Below are the code and all the weights of a small trained network. Each question names an input and a class and asks about switching units off, where a switched-off unit gives its printed mean instead of its output.

import numpy as np


def w(rows, s, z=0):
    codes = np.array(rows[::2]) - 128.0
    scale = np.full(codes.shape[1], s)
    scale[-1] = z or s
    return codes * scale


def f(y):
    return np.maximum(y, 0)


def log_softmax(a):
    a = a - a.max(-1, keepdims=True)
    return a - np.log(np.exp(a).sum(-1, keepdims=True))


def net(x, mask):
    res = np.array(x, float).reshape(1, 5) / 4 @ E
    y = f(res @ A[0][:, :-1].T + A[0][:, -1])
    res = res + np.where(mask, y, B[0][:, -1]) @ B[0][:, :-1]
    return log_softmax(res[-1] @ U[:, :-1].T + U[:, -1])


A, B = {}, {}
E = w([
[129,128,128,129,129],'x0',
[189,158,70,71,64],'x1',
[246,95,160,115,189],'x2',
[189,221,175,173,142],'x3',
[97,171,78,87,210],'x4',
],0.011)
A[0] = w([
[83,157,72,95,245,97],'neuron 0',
[69,49,147,114,166,109],'neuron 1',
[150,189,161,186,136,197],'neuron 2',
[107,30,132,65,139,21],'neuron 3',
[113,84,236,138,47,177],'neuron 4',
[213,129,143,17,117,137],'neuron 5',
[171,191,150,96,114,97],'neuron 6',
[147,76,40,104,97,121],'neuron 7',
[52,151,169,83,254,113],'neuron 8',
[82,140,153,151,90,108],'neuron 9',
[99,191,96,143,99,130],'neuron 10',
[125,65,65,156,157,61],'neuron 11',
[137,181,63,76,148,128],'neuron 12',
[102,194,27,126,237,101],'neuron 13',
[167,198,148,185,136,40],'neuron 14',
[164,185,163,203,148,136],'neuron 15',
[129,62,224,140,251,126],'neuron 16',
[92,166,128,105,201,48],'neuron 17',
[94,55,78,69,88,140],'neuron 18',
[151,69,160,125,192,141],'neuron 19',
[70,11,143,111,178,107],'neuron 20',
[178,79,113,132,186,2],'neuron 21',
[63,208,87,97,60,93],'neuron 22',
[57,169,105,129,120,37],'neuron 23',
[115,191,207,174,166,122],'neuron 24',
[93,57,103,132,136,81],'neuron 25',
[77,186,208,186,162,169],'neuron 26',
[85,71,194,173,210,120],'neuron 27',
[193,75,170,100,105,148],'neuron 28',
[124,210,155,193,181,126],'neuron 29',
[46,139,135,182,141,100],'neuron 30',
[62,138,132,109,70,78],'neuron 31',
[108,75,157,101,126,121],'neuron 32',
[90,52,215,235,111,111],'neuron 33',
[91,124,85,95,181,136],'neuron 34',
[17,97,109,156,48,108],'neuron 35',
[180,50,186,46,187,159],'neuron 36',
[51,137,147,175,122,86],'neuron 37',
[66,16,141,125,173,107],'neuron 38',
[155,77,28,113,93,119],'neuron 39',
],0.0096,0.003)
B[0] = w([
[189,68,155,213,67,236],'neuron 0',
[61,241,200,33,91,198],'neuron 1',
[67,105,210,104,121,217],'neuron 2',
[75,99,218,151,142,188],'neuron 3',
[223,17,126,214,16,220],'neuron 4',
[107,166,43,99,169,216],'neuron 5',
[94,176,149,55,139,183],'neuron 6',
[99,199,174,53,94,194],'neuron 7',
[254,99,55,157,2,239],'neuron 8',
[109,83,81,148,181,175],'neuron 9',
[80,155,114,120,182,186],'neuron 10',
[70,112,207,93,157,162],'neuron 11',
[159,114,117,141,37,197],'neuron 12',
[157,42,164,218,56,245],'neuron 13',
[47,107,207,112,132,197],'neuron 14',
[66,104,186,99,135,220],'neuron 15',
[130,175,22,103,161,254],'neuron 16',
[172,45,157,173,46,187],'neuron 17',
[90,145,174,104,109,217],'neuron 18',
[108,114,57,177,201,199],'neuron 19',
[51,191,212,70,114,219],'neuron 20',
[89,50,92,197,239,177],'neuron 21',
[123,144,96,165,204,223],'neuron 22',
[122,96,103,176,216,187],'neuron 23',
[52,175,177,59,95,221],'neuron 24',
[64,125,185,122,106,178],'neuron 25',
[74,204,124,54,140,232],'neuron 26',
[168,229,23,90,117,229],'neuron 27',
[149,70,67,172,144,201],'neuron 28',
[31,130,193,72,79,225],'neuron 29',
[120,148,50,115,182,200],'neuron 30',
[123,114,83,175,195,190],'neuron 31',
[115,150,190,124,110,165],'neuron 32',
[234,105,70,152,31,232],'neuron 33',
[150,105,143,140,57,193],'neuron 34',
[160,87,75,166,184,243],'neuron 35',
[61,81,80,184,193,230],'neuron 36',
[143,104,61,141,205,193],'neuron 37',
[99,194,194,98,99,216],'neuron 38',
[124,199,172,49,96,196],'neuron 39',
],0.007,0.0092)
U = w([
[62,132,250,110,108,37],'0',
[203,42,159,208,15,49],'1',
[95,91,81,179,219,2],'2',
[145,169,111,99,81,229],'3',
],0.012,0.0055)

Each question gives the input, the list of numbers given to net, and the class t.
The units are the neurons (one row each of A and B). Each row of codes is followed by its name. A weight is (code - 128) times the scale printed after its matrix; where a second scale follows, it is the last column's (A, B and U).
mask holds one flag per neuron, in row order. A switched-off neuron (its flag False) gives its mean, the last column of its row in B, instead of its output. The means were averaged over made-up inputs and are rounded, as every weight is.
A unit's drop is (log p(t) with every unit on - log p(t) with that unit switched off) / (log p(t) with every unit on - log p(t) with every unit switched off).
The circuit of an input: a set's keep is (log p(t) with only the set's units on - log p(t) with every unit switched off) / (log p(t) with every unit on - log p(t) with every unit switched off). Starting from the 12 units with the biggest drops (on a tie, the unit counted first), units are removed one at a time, each time the one whose removal leaves the highest keep (on an exact tie, the one counted first), for as long as the keep stays at least 0.8.
units of the circuit, in order: the units of the circuit, biggest drop first
k most important neurons: the k neurons with the biggest drops, biggest first
drop when u is switched off: that unit's drop, to one decimal
input [-5,-6,-5,-5,-3], class 3: units of the circuit, in order -> (neuron 33; neuron 1; neuron 27)
input [2,8,4,5,-6], class 3: units of the circuit, in order -> (neuron 5)
input [-4,-3,-5,6,7], class 1: 4 most important neurons -> (neuron 8; neuron 13; neuron 0; neuron 17)
input [-3,-7,7,0,-4], class 2: 3 most important neurons -> (neuron 36; neuron 19; neuron 21)
input [-4,7,0,-5,8], class 1: units of the circuit, in order -> (neuron 13; neuron 0)
input [2,-5,-6,4,7], class 1: 4 most important neurons -> (neuron 8; neuron 13; neuron 0; neuron 17)
input [-5,-6,7,-7,-3], class 0: 3 most important neurons -> (neuron 20; neuron 1; neuron 38)
input [-6,-5,1,-8,-8], class 0: 2 most important neurons -> (neuron 20; neuron 1)
input [0,-6,-1,5,0], class 3: 2 most important neurons -> (neuron 27; neuron 33)
input [8,-8,2,4,4], class 3: 3 most important neurons -> (neuron 8; neuron 27; neuron 16)
input [1,-6,-3,-5,1], class 3: 2 most important neurons -> (neuron 27; neuron 8)
input [0,-7,4,5,5], class 3: 2 most important neurons -> (neuron 8; neuron 16)
input [-2,6,1,6,-6], class 0: 3 most important neurons -> (neuron 8; neuron 33; neuron 6)
input [3,8,0,0,-5], class 3: units of the circuit, in order -> (neuron 13)
input [4,5,-5,2,3], class 2: 2 most important neurons -> (neuron 22; neuron 8)
input [7,-4,-6,-2,-5], class 2: drop when neuron 13 is switched off -> 0.2
input [1,6,3,2,-5], class 3: drop when neuron 33 is switched off -> 0.5
input [7,8,7,-3,8], class 1: drop when neuron 12 is switched off -> 0.3
